Each row has a name. After each piece below comes the name of the row it's from, unless a question asks for something else. Each question is about the rows just above it. Some pieces are copies with a little noise.

[111 133 137 138] -> z_181
[121 161 137 138] -> z_47
[123 150 199  84] -> z_892
[117 158  87 145] -> z_708
[104 126 106 135] -> z_863
find: [118 157  89 145]
z_708
find: [123 149 198  83]
z_892
find: [126 106]
z_863
Where do [111 133 137 138] appear?
z_181

[153 124 219 119 139  54  81] -> z_693
[ 69 112 222 120 203  48 126] -> z_449
[ 69 112 222 120 203 167 126] -> z_464
[124  54 139 153 119 219  81] -> z_495
Where do [153 124 219 119 139  54] appear?
z_693
The row with [112 222 120 203  48] is
z_449

[143 121 151 103  92 133 126 108 126  71 140 134 101 138 139  94 114 138
 202 125 159 178 130 123 189 146 149  95 142 159 123 160 137 111 121 115
 146 118 124 120 143  94 124 175 135 109  92  96 100]  z_813
[159 178 130 123 191 146 149  95 150 129 122  99 130 111 148 116 127 143
 138 119 104 144 101 121 111 125 117  80 157 146 148 133 124 124  99 144
 127 118 118  92 133 136 127 123 114 142 103 128  95]  z_222
[143 121 151 103  92 133 126 108 126  71 140 134 101 138 151  94 114 138
 202 125 159 178 130 123 189 146 149  95 142 159 123 160 137 111 121 115
 146 129 124 120 143  94 124 175 135 109  92  96 100]  z_694
find: [161 178 128 122 192 147 148  95 151 130 122 102 129 113 149 117 126 143
 138 119 106 145 103 123 113 125 117  81 155 148 147 132 126 124  99 145
 127 116 115  92 136 137 126 123 114 141 102 126  95]
z_222
Shift each entry of [123 114] by -1 times 1:
[122 113]
Where do [143 121 151 103  92 133 126 108 126  71 140 134 101 138 139  94 114 138
 202 125 159 178 130 123 189 146 149  95 142 159 123 160 137 111 121 115
 146 118 124 120 143  94 124 175 135 109  92  96 100] appear?
z_813
Shift each entry of [202 125 159 178] by +1 times 1:
[203 126 160 179]
[151 103] with -1 step of 1 on every entry:
[150 102]
find: [143 121 151 103  92 133 126 108 126  71 140 134 101 138 151  94 114 138
 202 125 159 178 130 123 189 146 149  95 142 159 123 160 137 111 121 115
 146 129 124 120 143  94 124 175 135 109  92  96 100]
z_694

[161  99 159 130 159 132  87 143 130  79 130  98 121] -> z_360
[153 125 159 118  71 165 129 158 211  89 138  35 106] -> z_205
[ 99 122 138  86 140 148 174 128 152 126 160  61  62] -> z_510
[183 110 138 142  99 122 139 118 177 109 119  45 105] -> z_466
[171  71 142 142 135 103  96 145 139  99 143  84 140] -> z_30
[134 136 143  84 161 135 149 119 116  94 153  72  78] -> z_648
Where do [ 99 122 139] appear?
z_466
find: [161  99 160 129 159 132  87 144 130  79 130  98 121]
z_360
[134 136 143  84 161 135 149 119 116  94 153  72] is in which row?
z_648
[143] with -1 step of 1 on every entry:
[142]
find: [171  72 142 142 136 103  96 146 138 100 143  85 140]
z_30

[130 165 132 161] -> z_157
[ 81 142 136 150] -> z_73
[ 81 142 106 150] -> z_930
[136  98  70 185] -> z_898
find: [131 165 133 161]
z_157
Shift each entry of [136  98] by +1 times 1:
[137  99]
Shift each entry of [136] by -1 times 1:
[135]
Shift each entry of [81] by +1 times 1:
[82]
find: [136 100  70 187]
z_898

[164 139  82 151 121 182 134 127 133 136  98 116 179 134 102 122 200 129
  85 133 123 156 140  42] -> z_110
[ 83 128  82 103 130 120 130 117 121 119 134 160  87 133 128 139 106 120
 134 124 116 135 127  75] -> z_637
[126 127 139 117 138  87 138 135 126 118 130 137 139 121 133 128 115 126
 149 145 150 128 121 142] -> z_102
[207 159  94 114 126 137 126 134 139 131 122 173 146 130 130 118  74 123
 192 125 126 146 121  88] -> z_62
[145  99 126 123 137 165 127 135 119 108 116 151  80 130 104 122 111 128
 106 142 127 133 142  85] -> z_83
[ 83 128  82 103 130 120 130 117 121 119 134 160  87 133 128 139 106 120
 134 114 136 140 135  92] -> z_377
[220 110 190 127 123 133 133 135 138 147 120 120 130 123 131 127 151 138
 150 134 120 126 122  59] -> z_200
[126 127 139 117 138 123 138 135 126 118 130 137 139 121 133 128 115 126
 149 145 150 128 121 142] -> z_213
[188 127 116 121 127 121 139 126 121 119 143 120  79 123 137 130 139 127
 149 125 109 132 148 142] -> z_538
[207 159 115 114 126 137 126 134 139 131 122 173 146 130 145 118 112 123
 192 125 126 146 121  88] -> z_281
find: [123 137 165 127 135 119 108 116 151  80 130]
z_83
Move every entry of [ 94 114 126 137] by +1 step of 1.
[ 95 115 127 138]
find: [164 139  81 150 122 183 134 127 133 136  98 115 179 134 102 123 200 129
  85 132 123 155 140  43]
z_110
The row with [207 159  94 114 126 137 126 134 139 131 122 173 146 130 130 118  74 123
 192 125 126 146 121  88] is
z_62

[177 181  72 164  64 176 208  61  80  76  68  92  51 176 169 159] : z_629
[143 140  70 160  58 146  52  73  62  55  59  69  56 162 143 154] : z_455
[180 183  61 164  55 178  70  39  49  55  65  49  78 159 158 168] : z_107
[ 83  86 177  76 196  82  64 173 202 189 178 170 179  86  95  98] : z_924
Shift each entry of [170 179  86  95] by +1 times 1:
[171 180  87  96]
find: [178 181  74 165  64 176 209  61  80  76  68  92  50 176 169 160]
z_629
[ 64 173 202 189] is in which row?
z_924
find: [ 82  64 173 202 189 178 170]
z_924
find: [142 140  70 160  58 145  51  73  62  55  59  70  57 162 143 154]
z_455

[203  87 170 199] = z_689
[148 118 125  95] = z_970
[ 91 141 126  95] = z_844
[148 111 178 149] = z_274
[148 118 178 149] = z_232
Where do [111 178 149] appear?
z_274
find: [ 91 141 126  95]
z_844

[149 117 138 101 161] -> z_465
[133 101 133  94 200] -> z_496
[149 117 133  94 140] -> z_726
[149 117 133  94 133] -> z_699
[149 117 138  91 161] -> z_831
Move every entry of [149] by +1 step of 1.
[150]
The row with [149 117 133  94 133] is
z_699
Shift each entry of [133  94] by -1 times 1:
[132  93]
[117 138 101] with -1 step of 1 on every entry:
[116 137 100]
The row with [ 94 200] is
z_496

[193  62 186  68 191  79  66  66] : z_702
[ 62 194  70 188  64 178 194 191] : z_934
[202  54 194  60 199  71  57  57] : z_551
[ 53 204  60 198  56 186 200 200] : z_246
[196  58 190  65 194  73  61  62] : z_765
[ 69 188  73 184  71 181 190 188] : z_988
[ 62 194  70 188  64 178 191 191] : z_482
Shift each entry of [ 56 186] by +1 times 1:
[ 57 187]
find: [201  52 194  60 199  70  57  57]
z_551
Move every entry of [ 60 198] by +1 step of 1.
[ 61 199]

[150 161 129 137 146 144 142 154 130 143 133 137 136 140 147 159 128 159
 133 137 185 146 143 149 146 146 138 150 141 135 134 139] : z_368
[154 184 152 153 175 168 170 178 145 158 134 144 149 150 174 171 137 175
 129 154 220 162 169 198 176 158 167 156 178 152 147 152] : z_8
[167 159 178 143 159 161 157 170 133 150 134 142 145 142 163 172 138 167
 131 143 203 159 162 180 161 158 151 150 157 140 144 141] : z_720
[165 140 139 138 139 143 151 180 140 141 142 158 164 153 161 138 148 143
 142 160 164 188 175 193 149 181 157 128 195 151 188 161] : z_858
The row with [150 161 129 137 146 144 142 154 130 143 133 137 136 140 147 159 128 159
 133 137 185 146 143 149 146 146 138 150 141 135 134 139] is
z_368
[159] with -1 step of 1 on every entry:
[158]
find: [167 156 178]
z_8
Shift each entry of [164] by -1 times 1:
[163]
Which row holds [150 141 135 134 139]?
z_368

[105 100  73 128 125 147 106  78 145 113 113 139 153 117 121 150 136 109
 122 156 137  56  46  75 130 142 110  78] : z_829
[ 93  91  84  95 107 159  99  97 115 110 104 132 159 106 135 132 107  90
 134 154 103  60  84  92 153 163  81  70] : z_827
[ 85  94 140 114 142 178 120  99 190 142 104 144 137  98 136 133 111  82
 129 159 107  52  83  86 154 163  76  72] : z_716
[164 156 190 140 137 104 144 178 114 142 142 120  99 148 133 106 130 163
 139  96 121 214 205 185 121 113 162 184] : z_958
[ 88  93  75 100 106 162 109  87 128 111 111 134 160 101 138 138 115  85
 129 161 117  48  70  80 150 163  80  69] : z_386
find: [190 140 137 104 144 178 114 142 142 120  99]
z_958
Shift each entry of [150 163  80] by -1 times 1:
[149 162  79]
find: [125 147 106  78 145 113 113 139 153 117]
z_829
Shift each entry of [142 110] by -1 times 1:
[141 109]
find: [154 103  60  84]
z_827

[ 89 145 124 103 146 125 158 125 151 103 144  75 121 152 132 143 126] = z_445
[ 64 147 123  89 150 178 110 140 165 104 167  66 127 138 157 129  91] = z_476
[ 99 123 122 154 132 144 125 176 147 142  93 139 130 109 128  84 119] = z_541
[ 80 141 127 122 137 133 141 180 154  56 149  72 146 117 128 149 129] = z_71
[ 85 137 136 152 116 120 165 175 119 149 155 130 115 178 130 177 117] = z_126
[142 118 132 158 155  99 131 121  66  88  96 148 141 129  96 137 142] = z_13
[163 135 124 136 132 143 113 132 121 180 133 164 137 122 119 143  81] = z_707
[131 173 133  85 137 138 125 163 141 116 203  99 153 121 136 182 111] = z_714
[113 127 131 101 114 100 140 110 146  82 151  61 115 120 141 107 191] = z_452
[167  66 124  89 153 110 121  45  97 101 160  74 117 147 125 143 136] = z_15
[136 151 127 113 104 125 138 168 168 173 164 116 128 111 140 124 134] = z_506
find: [167  66 127]
z_476
[133 141 180 154] with +1 step of 1 on every entry:
[134 142 181 155]
find: [ 85 137 136 151 116 120 165 175 117 149 156 129 115 178 130 177 117]
z_126
find: [ 64 147 123  89 151 179 110 139 165 105 167  67 127 138 156 129  92]
z_476

[124 118 133 130 119 114 141  74 125  92]  z_904
[133  88 130  99 149 117 131 102 192  61]  z_614
[115 116 172 149 109 142 136 105 114 106]  z_224
[133 130  88 130 119 127  94 115 145  88]  z_31
find: [133  88 130]
z_614
find: [116 116 172 149 109 142 136 104 114 106]
z_224
[119 114 141  74] with -1 step of 1 on every entry:
[118 113 140  73]

[128 181 128  71] = z_375
[128 131 170 165] = z_531
[106  88 121 133] = z_125
[126 166 151  91] = z_730
[102 145 140 159] = z_580
[134 104  88 121] = z_870
[190 110 145 153] = z_909
[165  65 136 120] = z_981
[136 165  65 135] = z_570
[ 76 166 122 186] = z_671
[126  96 130  87] = z_900
find: [102 145 139 159]
z_580
find: [126 166 151  91]
z_730
Which row holds [165  65 136]?
z_981
Shift each entry of [166] by +1 times 1:
[167]
find: [126  95 130  87]
z_900
Shift each entry of [165  65] by -1 times 1:
[164  64]
[104  88 121] is in which row?
z_870

